Below is a small trained network, with its code and all its weights. Each question gives an input and a class and asks what happens when units are switched off, that is, made to give their printed mean instead of their output.

import numpy as np


def w(rows, s, z=0):
    codes = np.array(rows[::2]) - 128.0
    scale = np.full(codes.shape[1], s)
    scale[-1] = z or s
    return codes * scale


def f(y):
    return np.maximum(y, 0)


def log_softmax(a):
    a = a - a.max(-1, keepdims=True)
    return a - np.log(np.exp(a).sum(-1, keepdims=True))


def net(x, mask):
    res = np.array(x, float).reshape(1, 6) / 4 @ E
    y = f(res @ A[0][:, :-1].T + A[0][:, -1])
    res = res + np.where(mask, y, B[0][:, -1]) @ B[0][:, :-1]
    return log_softmax(res[-1] @ U[:, :-1].T + U[:, -1])


A, B = {}, {}
E = w([
[184,237,145],'x0',
[215,78,113],'x1',
[148,118,250],'x2',
[129,128,128],'x3',
[128,128,130],'x4',
[128,128,129],'x5',
],0.013)
A[0] = w([
[177,190,195,88],'neuron 0',
[249,73,102,171],'neuron 1',
[168,173,216,89],'neuron 2',
[119,78,222,111],'neuron 3',
[113,80,209,135],'neuron 4',
[164,154,230,91],'neuron 5',
[44,160,157,254],'neuron 6',
[178,190,204,85],'neuron 7',
[254,64,106,174],'neuron 8',
[187,244,89,151],'neuron 9',
],0.0088,0.0067)
B[0] = w([
[109,90,56,192],'neuron 0',
[252,99,110,246],'neuron 1',
[83,76,80,193],'neuron 2',
[145,157,218,199],'neuron 3',
[101,136,197,198],'neuron 4',
[108,58,97,197],'neuron 5',
[49,125,126,254],'neuron 6',
[107,93,67,195],'neuron 7',
[236,83,136,253],'neuron 8',
[160,218,101,247],'neuron 9',
],0.011,0.0084)
U = w([
[50,97,59,254],'0',
[160,51,63,100],'1',
[116,252,120,178],'2',
[209,199,117,2],'3',
[82,147,217,76],'4',
[181,109,208,71],'5',
],0.012,0.0041)

Each question gives the input, the list of numbers given to net, and the class t.
The units are the neurons (one row each of A and B). Each row of codes is followed by its name. A weight is (code - 128) times the scale printed after its matrix; where a second scale follows, it is the last column's (A, B and U).
mask holds one flag per neuron, in row order. A switched-off neuron (its flag False) gives its mean, the last column of its row in B, instead of its output. The means were averaged over made-up inputs and are rounded, as every weight is.
A unit's drop is (log p(t) with every unit on - log p(t) with that unit switched off) / (log p(t) with every unit on - log p(t) with every unit switched off).
The circuit of an input: a set's keep is (log p(t) with only the set's units on - log p(t) with every unit switched off) / (log p(t) with every unit on - log p(t) with every unit switched off). Starting from all 10 units, units are removed one at a time, each time the one whose removal leaves the highest keep (on an exact tie, the one counted first), for as long as the keep stays at least 0.8.
units of the circuit, in order: the units of the circuit, biggest drop first
unit that matters most: the unit with the biggest drop
top k neurons: the k neurons with the biggest drops, biggest first
drop of u: that unit's drop, to one decimal
input [4,0,0,-2,-8,-8], class 2: units of the circuit, in order	(neuron 8; neuron 1)
input [1,5,-2,7,2,8], class 3: top 2 neurons	(neuron 5; neuron 2)
input [1,-8,1,-5,-1,6], class 0: top 3 neurons	(neuron 6; neuron 3; neuron 9)
input [-1,-3,4,-8,0,2], class 4: unit that matters most	neuron 3
input [-1,-7,1,-4,1,-1], class 4: top 3 neurons	(neuron 0; neuron 7; neuron 2)
input [-1,-4,5,-6,7,-8], class 4: top 2 neurons	(neuron 3; neuron 4)
input [-3,0,3,-6,7,-1], class 4: top 2 neurons	(neuron 1; neuron 8)
input [2,8,-1,-6,-3,1], class 3: drop of neuron 2	0.2
input [3,1,7,3,6,-5], class 1: drop of neuron 5	0.1
input [2,3,-4,-4,-6,-8], class 3: drop of neuron 5	0.1
